Below are the code and all the weights of a small trained network. Each question names an input and a class and asks about switching units off, where a switched-off unit gives its printed mean instead of its output.

import numpy as np


def w(rows, s, z=0):
    codes = np.array(rows[::2]) - 128.0
    scale = np.full(codes.shape[1], s)
    scale[-1] = z or s
    return codes * scale


def norm(h):
    return h / np.sqrt((h * h).mean(-1, keepdims=True) + 1e-5)


def f(y):
    return y / 2 * (1 + np.tanh(0.7978845608 * (y + 0.044715 * y**3)))


def log_softmax(a):
    a = a - a.max(-1, keepdims=True)
    return a - np.log(np.exp(a).sum(-1, keepdims=True))


def net(x, mask):
    res = np.array(x, float).reshape(1, 6) / 4 @ E
    u = 0
    for l in range(4):
        y = f(norm(res) @ A[l][:, :-1].T + A[l][:, -1])
        res = res + np.where(mask[u : u + 7], y, B[l][:, -1]) @ B[l][:, :-1]
        u += 7
    return log_softmax(norm(res)[-1] @ U[:, :-1].T + U[:, -1])


A, B = {}, {}
E = w([
[66,133,129,34,115,104,166],'x0',
[130,8,116,115,113,129,107],'x1',
[149,120,95,115,254,122,120],'x2',
[128,127,130,127,128,127,129],'x3',
[129,128,130,128,128,127,130],'x4',
[127,128,128,128,128,128,127],'x5',
],0.0035)
A[0] = w([
[125,157,124,99,106,137,108,59],'L0N1',
[116,255,134,154,53,128,134,120],'L0N2',
[84,156,129,38,36,117,142,17],'L0N3',
[113,249,105,125,193,153,133,61],'L0N4',
[66,154,164,12,170,138,114,8],'L0N5',
[139,128,185,217,54,136,104,98],'L0N6',
[109,78,103,143,20,146,104,63],'L0N7',
],0.0065,0.0015)
B[0] = w([
[77,134,141,78,88,107,185,127],'L0N1',
[109,133,20,52,184,245,56,252],'L0N2',
[83,143,254,173,201,161,101,226],'L0N3',
[180,151,218,200,68,57,162,241],'L0N4',
[141,142,20,100,91,120,220,194],'L0N5',
[175,151,37,92,60,101,142,203],'L0N6',
[189,142,156,190,70,84,215,203],'L0N7',
],0.0057,0.0043)
A[1] = w([
[51,148,175,93,185,192,76,12],'L1N1',
[175,108,199,211,228,124,31,118],'L1N2',
[100,36,38,122,232,180,123,115],'L1N3',
[96,92,108,2,140,86,107,13],'L1N4',
[86,103,218,145,119,114,170,5],'L1N5',
[55,110,230,87,66,121,79,120],'L1N6',
[57,89,226,167,120,107,144,2],'L1N7',
],0.0071,0.0009)
B[1] = w([
[123,36,125,229,137,128,109,189],'L1N1',
[118,167,199,139,130,111,62,253],'L1N2',
[108,55,80,33,117,118,135,221],'L1N3',
[74,194,140,192,2,93,167,149],'L1N4',
[184,163,110,75,116,175,106,167],'L1N5',
[117,133,161,76,178,161,176,148],'L1N6',
[168,196,154,60,106,169,125,164],'L1N7',
],0.0091,0.004)
A[2] = w([
[114,155,84,95,200,28,206,29],'L2N1',
[70,195,121,52,189,117,111,92],'L2N2',
[110,91,33,85,160,149,176,136],'L2N3',
[119,133,170,172,185,83,254,7],'L2N4',
[140,208,73,151,140,137,227,80],'L2N5',
[3,69,195,240,210,201,135,47],'L2N6',
[121,208,161,167,189,35,179,112],'L2N7',
],0.007,0.0013)
B[2] = w([
[215,115,33,115,91,93,190,163],'L2N1',
[192,53,126,172,67,138,137,157],'L2N2',
[50,252,189,184,80,96,137,201],'L2N3',
[191,139,49,117,159,182,44,164],'L2N4',
[150,48,133,115,226,124,116,229],'L2N5',
[23,75,94,230,222,178,255,253],'L2N6',
[164,202,128,185,163,64,164,227],'L2N7',
],0.0074,0.0032)
A[3] = w([
[172,144,182,151,192,125,79,104],'L3N1',
[100,116,64,193,145,66,96,110],'L3N2',
[175,25,168,233,60,75,195,18],'L3N3',
[187,202,133,136,48,79,128,84],'L3N4',
[91,188,23,95,143,174,57,64],'L3N5',
[109,184,14,101,167,188,44,33],'L3N6',
[66,30,139,47,201,136,3,7],'L3N7',
],0.0069,0.0016)
B[3] = w([
[75,129,118,139,34,91,175,208],'L3N1',
[169,154,188,70,113,172,177,181],'L3N2',
[172,56,113,164,60,173,41,196],'L3N3',
[67,77,157,154,182,132,84,254],'L3N4',
[111,181,92,127,114,149,89,176],'L3N5',
[97,202,82,91,153,156,71,179],'L3N6',
[115,94,138,44,254,79,80,203],'L3N7',
],0.0095,0.0032)
U = w([
[78,240,29,122,119,197,15,87],'0',
[37,88,120,230,194,213,206,253],'1',
[198,22,121,206,48,175,38,146],'2',
[189,152,238,37,110,216,184,126],'3',
[119,209,242,248,121,47,100,147],'4',
[255,155,51,161,189,68,199,67],'5',
[91,58,164,25,221,57,54,147],'6',
[37,102,64,68,30,61,201,37],'7',
],0.0088,0.00068)

Each question gives the input, the list of numbers given to net, and the class t.
The units are the neurons (one row each of A and B). Each row of codes is followed by its name. A weight is (code - 128) times the scale printed after its matrix; where a second scale follows, it is the last column's (A, B and U).
mask holds one flag per neuron, layer by layer. A switched-off neuron (its flag False) gives its mean, the last column of its row in B, instead of its output. The means were averaged over made-up inputs and are rounded, as every weight is.
A unit's drop is (log p(t) with every unit on - log p(t) with that unit switched off) / (log p(t) with every unit on - log p(t) with every unit switched off).
The circuit of an input: a set's keep is (log p(t) with only the set's units on - log p(t) with every unit switched off) / (log p(t) with every unit on - log p(t) with every unit switched off). Starting from the 12 units with the biggest drops (on a tie, the unit counted first), units are removed one at a time, each time the one whose removal leaves the highest keep (on an exact tie, the one counted first), for as long as the keep stays at least 0.8.
circuit, biggest first: the units of the circuit, biggest drop first
unit that matters most: the unit with the biggest drop
k most important neurons: the k neurons with the biggest drops, biggest first
drop of u: that unit's drop, to one decimal
input [-5,-2,-6,-8,-4,-4], class 0: circuit, biggest first	[L0N2]
input [8,2,-3,6,6,5], class 3: circuit, biggest first	[L0N3; L1N7]
input [3,8,4,5,8,-7], class 7: 3 most important neurons	[L1N3; L0N3; L1N4]
input [0,-1,-6,5,-5,-1], class 0: 4 most important neurons	[L0N2; L0N6; L0N7; L0N4]
input [5,-1,-5,-1,-5,0], class 1: circuit, biggest first	[L0N3; L2N6]
input [0,0,-8,-1,1,-7], class 0: 3 most important neurons	[L0N2; L0N4; L0N6]
input [5,-5,2,1,0,3], class 5: 2 most important neurons	[L0N5; L0N4]
input [4,5,2,1,-4,-2], class 7: 2 most important neurons	[L0N4; L1N3]
input [1,6,-2,-5,8,2], class 3: circuit, biggest first	[L0N2; L1N7]
input [7,-8,-1,2,1,2], class 1: 2 most important neurons	[L0N2; L0N3]
input [-5,-5,0,-2,-5,-1], class 0: 4 most important neurons	[L0N2; L0N3; L0N6; L0N7]
input [-3,1,0,4,2,-5], class 2: 4 most important neurons	[L0N2; L1N3; L3N3; L0N6]
input [6,2,2,6,-8,8], class 7: 3 most important neurons	[L0N4; L0N5; L0N7]
input [-4,2,6,6,3,-1], class 6: circuit, biggest first	[L1N3]
input [-2,2,1,6,7,3], class 6: 2 most important neurons	[L0N4; L0N5]
input [0,-8,7,3,6,-6], class 4: 2 most important neurons	[L0N4; L0N6]
input [3,-4,-5,-5,5,4], class 1: 3 most important neurons	[L0N3; L0N2; L2N6]
input [5,-5,-2,1,-6,-8], class 1: 2 most important neurons	[L0N2; L0N3]
input [2,-3,6,-7,2,2], class 5: 2 most important neurons	[L0N5; L0N3]
input [3,2,2,2,-3,8], class 7: unit that matters most	L0N4
input [-8,-3,1,-8,1,-3], class 4: drop of L0N5	0.7
input [0,-1,2,-4,-6,4], class 4: drop of L0N4	0.9
input [4,-5,2,-5,-8,5], class 5: drop of L0N4	1.1
input [-5,-7,-8,-6,0,-1], class 0: drop of L0N2	0.4
